data =
[[139 119 106 140]
 [136 121 114 135]
 [133 122 118 132]
 [129 126 126 128]
 [127 128 128 128]
 [123 140 120 144]
 [131 124 122 130]
 [125 133 128 132]
 [124 138 123 141]
 [128 128 128 128]
 [127 129 128 128]
 [124 135 127 134]
 [131 124 122 129]
 [126 131 129 130]]
The fourth entry from the end, reading row by row? 126
The largest entry in the last column? 144
The smallest entry in the first column? 123
The 5th entry in reading order: 136
The last entry of the smallest entry's row? 140
The smallest entry in the first row? 106
The first entry, reading row by row -> 139
The third-last entry, reading row by row? 131
The bottom entry of the column that holds the smallest entry? 129
The second entry, reading row by row -> 119
The second entry on the main diagonal? 121
The fifth entry from the end, reading row by row is 129
The last entry, reading row by row: 130
The entry just right of 118? 132
The entry directly below the largest entry: 130
The second largest entry is 141
The entry directly below 138? 128
The third entry on the main diagonal is 118

[[122 125 122 130]
 [107 119 106 133]
 [135 129 135 126]
 [127 131 127 128]
 [115 118 115 131]
 [107 115 107 134]
 [125 128 126 130]
 [108 115 107 133]
 [118 126 118 130]
 [132 127 133 127]
 [106 119 105 132]
 [106 111 104 130]
 [112 118 111 131]
 [120 122 120 133]
 [121 131 121 129]
 [110 117 109 131]]
The first entry in reading order is 122
The entry in the bottom-left corner: 110
The second-last entry, reading row by row? 109
The second entry on the diagonal from the top-right corner? 106
The 2nd entry in reading order? 125
The last entry, reading row by row? 131
The top-right entry is 130
The smallest entry in the last column: 126
The fifth-last entry, reading row by row: 129
The entry directly above the smallest entry is 105
The entry just right of the smallest entry? 130
The entry directly below the smallest entry? 111
The 3rd entry on the main diagonal is 135
The largest entry in the first column: 135
The top entry of the column that holds the smallest entry is 122

Questions about the matrix below.
1) The 1st entry, reading row by row?
2) The top-right entry?
3) The largest entry in the last row?
4) The largest entry in the first column?
5) The bottom-left entry?
6) The entry just right of 127?
7) The smallest entry in the first column?
8) The second entry on the diagonal from the top-right corner?
[[106 134 117 119 139 118 133 114]
 [137 125 134 114 128 113 150 131]
 [128 128 128 128 128 128 128 129]
 [104 133 116 118 139 118 132 117]
 [135 135 139 124 129 112 150 111]
 [111 129 117 129 133 133 115 128]
 [122 125 148 126 112 103 138 141]
 [118 140 146 140 120 110 134 111]
 [104 132 115 116 140 118 133 119]
 [121 135 116 116 144 124 141 107]
 [109 132 117 117 139 119 134 118]
 [133 137 134 147 125 139 117 112]
 [128 136 132 123 134 115 147 107]
 [139 135 138 125 129 115 150 110]
 [101 127 128 129 122 118 117 140]
 [132 129 104 121 147 149 123 117]]
1) 106
2) 114
3) 149
4) 139
5) 132
6) 128
7) 101
8) 150

108  126  102  122
The entry just right of 108? 126
The 3rd entry -> 102
The 4th-last entry: 108

B =
117  132  133  139  127  130  128
111  129  135  134  129  128  129
153  135  121  137  122  130  124
108  131  129  127  130  128  126
119  130  130  131  128  127  126
110  131  130  128  129  127  126
154  109  133  125  133  132  145
117  134  124  123  127  124  120
103  128  127  117  132  126  126
109  130  131  130  129  128  127
114  133  127  128  128  127  124
110  126  143  149  128  132  135
131  145  118  131  121  125  113
112  131  130  130  128  127  126
128  133  134  151  124  133  130
113  135  125  126  127  126  121
Indices start at 0.
Read off the entry at row 2, column 0.
153
The minimum: 103
Read off the bottom-right entry.
121
The top entry of the column that holds the smallest entry is 117
The entry in the top-right corner -> 128
The entry at row 0, column 2 is 133
Read off the entry in the bottom-left corner.
113
The entry in row 1 and column 1 -> 129
Read off the entry at row 0, column 1.
132
Read off the entry just right of the smallest entry.
128
Read off the entry at row 1, column 2.
135
Read off the entry directly above the largest entry.
110
The entry in row 1 and column 0 -> 111
Read off the entry just left of 118.
145
The entry just right of 118 -> 131
Read off the entry directly below the largest entry.
117
Read off the entry in row 2 and column 2.
121

[[128 129 130 128 128 135 154 135 134 130 128 128 128]
 [129 129 128 128 128 126 129 130 123 128 141 151 130]
 [129 128 128 128 128 131 152 139 133 127 128 129 128]]
Indices start at 0.
The entry in row 0 and column 2 -> 130
Find the top-right entry.
A: 128
The bottom-right entry: 128
The entry in the top-left corner: 128
The entry in row 2 and column 0: 129
Find the entry directly above 131.
A: 126
The entry directly above the centre entry is 154
The entry in row 1 and column 0: 129
The entry at row 1, column 1: 129
The entry directly below the centre entry -> 152
Find the minimum.
A: 123
Find the entry just right of the smallest entry.
A: 128
The entry directly below the smallest entry: 133

a = 119  121  119  148  127  129  117  121   99  121  118  103  121
What is the entry just right of the centre entry?
A: 121
The fifth-last entry is 99
The second smallest entry -> 103
What is the third entry from the left?
A: 119
